Here is a tiny trained network, its code and every weight. The questions are about switching its units off for an input and a target symbol, where a switched-off unit gives its printed mean instead of its output.

import numpy as np


def w(rows, s, z=0):
    codes = np.array(rows[::2]) - 128.0
    scale = np.full(codes.shape[1], s)
    scale[-1] = z or s
    return codes * scale


def norm(h):
    return h / np.sqrt((h * h).mean(-1, keepdims=True) + 1e-5)


def f(y):
    return np.maximum(y, 0)


def softmax(a):
    e = np.exp(a - a.max(-1, keepdims=True))
    return e / e.sum(-1, keepdims=True)


def log_softmax(a):
    a = a - a.max(-1, keepdims=True)
    return a - np.log(np.exp(a).sum(-1, keepdims=True))


def net(x, mask):
    ids = ['Ψβγεηλ'.index(c) for c in x.split()]
    T = len(ids)
    res = E[ids] + P[:T]
    r = norm(res)
    for j in range(3):
        rows = slice(2 * j, 2 * j + 2)
        q, k, v = (r @ M[0][rows].T for M in (Q, K, V))
        z = softmax(np.where(np.tri(T) > 0, q @ k.T / 2**0.5, -1e9)) @ v
        o = O[0][rows]
        res = res + np.where(mask[j], z, o[:, -1]) @ o[:, :-1]
    y = f(norm(res) @ A[0][:, :-1].T + A[0][:, -1])
    res = res + np.where(mask[3:15], y, B[0][:, -1]) @ B[0][:, :-1]
    return log_softmax(norm(res)[-1] @ U[:, :-1].T + U[:, -1])


Q, K, V, O, A, B = {}, {}, {}, {}, {}, {}
E = w([
[139,119,124,176,104,162,106,8,141],'Ψ',
[164,54,82,218,163,120,73,49,192],'β',
[189,198,171,186,146,111,229,94,224],'γ',
[83,185,71,99,66,91,141,211,121],'ε',
[99,153,161,85,133,158,169,247,194],'η',
[183,98,90,126,144,189,158,69,135],'λ',
],0.017)
P = w([
[53,111,130,125,181,73,124,168,54],'0',
[248,76,193,106,126,51,130,112,67],'1',
[117,133,119,186,92,155,92,129,194],'2',
[190,167,106,118,152,187,165,143,87],'3',
[191,108,90,129,147,73,189,151,104],'4',
[129,197,150,137,78,68,77,99,147],'5',
],0.014)
Q[0] = w([
[148,120,160,128,90,81,67,69,251],'h0',
[127,87,115,139,220,129,214,99,38],'h0',
[124,114,50,144,254,141,241,123,16],'h1',
[108,141,78,156,77,118,141,105,186],'h1',
[114,112,105,125,80,9,159,110,172],'h2',
[193,95,127,150,156,130,177,125,85],'h2',
],0.0099)
K[0] = w([
[78,64,116,144,165,165,68,147,95],'h0',
[232,202,84,126,83,156,103,149,236],'h0',
[255,150,46,88,70,205,110,139,219],'h1',
[84,160,135,194,116,158,137,132,128],'h1',
[84,96,97,106,137,198,149,167,145],'h2',
[165,161,82,119,91,167,137,155,161],'h2',
],0.011)
V[0] = w([
[147,80,75,153,140,78,56,167,170],'h0',
[119,112,126,54,152,70,117,210,179],'h0',
[86,180,126,148,43,67,48,73,120],'h1',
[118,196,246,153,48,97,126,141,209],'h1',
[100,145,94,159,75,106,172,127,86],'h2',
[129,118,173,46,108,235,90,129,120],'h2',
],0.011)
O[0] = w([
[147,94,137,63,132,112,50,184,198,108],'h0',
[175,56,134,55,106,162,78,165,97,2],'h0',
[54,200,68,139,11,254,69,154,145,147],'h1',
[216,144,246,151,69,128,12,143,185,44],'h1',
[166,138,58,131,17,172,187,118,127,147],'h2',
[91,49,133,123,114,147,145,195,86,57],'h2',
],0.0097,0.011)
A[0] = w([
[117,108,140,195,55,66,51,135,108,121],'n0',
[212,95,131,86,151,136,113,210,106,14],'n1',
[148,159,105,164,138,119,146,136,138,118],'n2',
[145,160,133,127,62,139,13,185,123,49],'n3',
[209,161,96,91,61,189,162,162,106,176],'n4',
[145,123,97,114,172,91,189,152,37,7],'n5',
[126,137,59,195,101,121,138,80,178,109],'n6',
[206,58,133,157,145,112,161,153,58,178],'n7',
[179,69,127,101,131,108,59,141,86,110],'n8',
[104,87,164,166,94,121,148,102,177,136],'n9',
[80,109,53,179,173,80,193,141,220,233],'n10',
[136,96,202,141,154,155,160,255,138,172],'n11',
],0.0099,0.002)
B[0] = w([
[91,140,174,104,152,37,125,151,145,142],'n0',
[141,113,171,149,146,164,140,178,57,137],'n1',
[190,132,113,97,111,149,109,116,155,181],'n2',
[141,134,64,126,89,73,165,177,221,142],'n3',
[118,51,112,93,26,106,143,208,110,158],'n4',
[134,75,109,165,101,70,225,104,117,170],'n5',
[97,97,165,45,117,161,149,145,156,240],'n6',
[4,157,80,120,153,235,134,115,57,162],'n7',
[43,119,198,165,81,174,129,180,79,135],'n8',
[134,98,184,128,83,68,93,127,144,155],'n9',
[163,109,122,112,167,161,61,169,67,250],'n10',
[109,131,254,155,98,166,63,167,54,139],'n11',
],0.0089,0.013)
U = w([
[106,206,109,156,79,184,108,115,124,156],'Ψ',
[153,159,116,1,173,129,42,139,151,29],'β',
[154,155,189,121,123,44,124,116,217,246],'γ',
[197,61,80,118,7,85,127,165,156,124],'ε',
[87,116,244,87,110,141,94,155,89,129],'η',
[103,50,133,114,134,59,209,111,139,94],'λ',
],0.0065,0.0013)

Each question gives the input, a string of symbols that net reads in full, and the target symbol t.
The units are the heads (2 rows each of Q, K, V and O) and the neurons (one row each of A and B). Each row of codes is followed by its name. A weight is (code - 128) times the scale printed after its matrix; where a second scale follows, it is the last column's (O, A, B and U).
mask holds one flag per unit, heads first, then neurons. A switched-off unit (its flag False) gives its mean, the last column of its rows in O or B, instead of its output. The means were averaged over made-up inputs and are rounded, as every weight is.
A unit's drop is (log p(t) with every unit on - log p(t) with that unit switched off) / (log p(t) with every unit on - log p(t) with every unit switched off).
The circuit of an input: a set's keep is (log p(t) with only the set's units on - log p(t) with every unit switched off) / (log p(t) with every unit on - log p(t) with every unit switched off). Starting from the 12 units with the biggest drops (on a tie, the unit counted first), units are removed one at a time, each time the one whose removal leaves the highest keep (on an exact tie, the one counted first), for as long as the keep stays at least 0.8.
units of the circuit, in order: the units of the circuit, biggest drop first
most important unit: the unit with the biggest drop
top k neurons: the k neurons with the biggest drops, biggest first
which heads matter: for each layer, one digit per head in row order, 1 if its drop is at least 0.15 and else 0, layers parted by /
drop of u: that unit's drop, to one decimal
input Ψ Ψ λ β, target β: units of the circuit, in order -> n10, h0
input ε Ψ λ, target ε: most important unit -> h0
input γ λ γ ε Ψ, target ε: units of the circuit, in order -> h2, h1
input γ Ψ Ψ γ η, target η: units of the circuit, in order -> h1, n11
input η γ η Ψ ε, target η: units of the circuit, in order -> h2, h1, n11
input Ψ γ ε γ Ψ, target ε: which heads matter -> 101
input γ ε Ψ η, target η: top 2 neurons -> n11, n1
input λ ε η ε, target η: units of the circuit, in order -> h0, h1, n8
input λ λ Ψ ε γ, target ε: units of the circuit, in order -> h2, n4, h1
input λ Ψ β η γ, target η: top 2 neurons -> n11, n7
input Ψ γ γ β, target β: which heads matter -> 000
input β Ψ γ, target β: units of the circuit, in order -> h0, n10
input γ Ψ β, target γ: drop of h1 -> 0.7
input η ε γ ε γ Ψ, target η: drop of h1 -> 0.6
input λ Ψ β λ Ψ Ψ, target λ: drop of n6 -> 0.0
input ε Ψ Ψ γ ε, target ε: most important unit -> n4
